Below are the code and all the weights of a small trained network. Each question names an input and a class and asks about switching units off, where a switched-off unit gives its printed mean instead of its output.

import numpy as np


def w(rows, s, z=0):
    codes = np.array(rows[::2]) - 128.0
    scale = np.full(codes.shape[1], s)
    scale[-1] = z or s
    return codes * scale


def norm(h):
    return h / np.sqrt((h * h).mean(-1, keepdims=True) + 1e-5)


def f(y):
    return y / 2 * (1 + np.tanh(0.7978845608 * (y + 0.044715 * y**3)))


def log_softmax(a):
    a = a - a.max(-1, keepdims=True)
    return a - np.log(np.exp(a).sum(-1, keepdims=True))


def net(x, mask):
    res = np.array(x, float).reshape(1, 3) / 4 @ E
    u = 0
    for l in range(2):
        y = f(norm(res) @ A[l][:, :-1].T + A[l][:, -1])
        res = res + np.where(mask[u : u + 14], y, B[l][:, -1]) @ B[l][:, :-1]
        u += 14
    return log_softmax(norm(res)[-1] @ U[:, :-1].T + U[:, -1])


A, B = {}, {}
E = w([
[223,171,186],'x0',
[130,126,129],'x1',
[91,253,86],'x2',
],0.0031)
A[0] = w([
[113,129,112,14],'L0N1',
[204,177,131,226],'L0N2',
[82,208,111,169],'L0N3',
[76,178,178,179],'L0N4',
[171,1,160,243],'L0N5',
[85,202,111,173],'L0N6',
[228,125,202,105],'L0N7',
[121,64,163,115],'L0N8',
[84,113,93,123],'L0N9',
[105,104,81,134],'L0N10',
[155,39,155,125],'L0N11',
[9,99,133,100],'L0N12',
[179,141,56,81],'L0N13',
[141,194,205,251],'L0N14',
],0.006,0.0011)
B[0] = w([
[185,143,191,110],'L0N1',
[37,111,120,216],'L0N2',
[160,84,76,211],'L0N3',
[165,116,41,162],'L0N4',
[83,216,45,253],'L0N5',
[142,43,41,204],'L0N6',
[53,151,159,241],'L0N7',
[208,241,88,149],'L0N8',
[166,111,205,150],'L0N9',
[142,196,250,144],'L0N10',
[108,103,6,180],'L0N11',
[82,104,197,192],'L0N12',
[170,186,88,126],'L0N13',
[81,143,104,218],'L0N14',
],0.0025,0.0026)
A[1] = w([
[190,105,86,174],'L1N1',
[98,106,66,184],'L1N2',
[241,235,148,192],'L1N3',
[149,85,103,175],'L1N4',
[199,78,51,167],'L1N5',
[28,158,107,239],'L1N6',
[131,69,40,186],'L1N7',
[194,158,140,144],'L1N8',
[96,71,172,246],'L1N9',
[48,44,93,102],'L1N10',
[180,122,3,90],'L1N11',
[177,93,88,135],'L1N12',
[42,182,162,158],'L1N13',
[136,217,31,198],'L1N14',
],0.0052,0.0013)
B[1] = w([
[89,170,49,131],'L1N1',
[170,135,162,189],'L1N2',
[62,91,141,192],'L1N3',
[196,175,68,133],'L1N4',
[180,169,57,143],'L1N5',
[161,118,185,243],'L1N6',
[117,222,143,186],'L1N7',
[1,91,122,128],'L1N8',
[206,196,113,144],'L1N9',
[105,131,187,192],'L1N10',
[224,115,103,176],'L1N11',
[111,239,68,125],'L1N12',
[217,109,141,187],'L1N13',
[168,36,148,252],'L1N14',
],0.0035,0.0036)
U = w([
[171,122,148,254],'0',
[143,178,5,56],'1',
[1,110,235,31],'2',
],0.0061,0.0026)

Each question gives the input, the list of numbers given to net, and the class t.
The units are the neurons (one row each of A and B). Each row of codes is followed by its name. A weight is (code - 128) times the scale printed after its matrix; where a second scale follows, it is the last column's (A, B and U).
mask holds one flag per neuron, layer by layer. A switched-off neuron (its flag False) gives its mean, the last column of its row in B, instead of its output. The means were averaged over made-up inputs and are rounded, as every weight is.
A unit's drop is (log p(t) with every unit on - log p(t) with that unit switched off) / (log p(t) with every unit on - log p(t) with every unit switched off).
most important unit: the unit with the biggest drop
top k neurons: the k neurons with the biggest drops, biggest first
k most important neurons of layer l: the k neurons of layer l with the biggest drops, biggest first
drop when u is switched off: that unit's drop, to one decimal
input [4,3,-5], class 1: most important unit => L0N11
input [5,-2,-4], class 2: top 3 neurons => [L0N6 L0N7 L0N3]
input [4,-3,0], class 2: 3 most important neurons of layer 1 => [L1N11 L1N5 L1N4]
input [-6,-4,-7], class 1: top 3 neurons => [L0N11 L0N7 L0N8]
input [7,-4,-6], class 2: top 4 neurons => [L0N7 L0N6 L0N3 L1N3]
input [7,3,-6], class 2: top 2 neurons => [L0N7 L0N6]
input [-5,4,-6], class 1: top 3 neurons => [L0N11 L0N7 L0N8]
input [-5,-5,4], class 0: 2 most important neurons of layer 0 => [L0N2 L0N7]
input [5,3,-6], class 1: top 2 neurons => [L0N11 L0N10]
input [6,4,3], class 2: 2 most important neurons of layer 0 => [L0N11 L0N5]
input [-3,-5,-6], class 1: 2 most important neurons of layer 0 => [L0N11 L0N7]
input [4,7,-8], class 1: drop when L0N5 is switched off => 0.2
input [6,5,2], class 2: drop when L0N11 is switched off => 0.1
input [-1,2,-5], class 1: drop when L0N11 is switched off => 0.3
input [1,0,-7], class 1: drop when L1N11 is switched off => 0.0
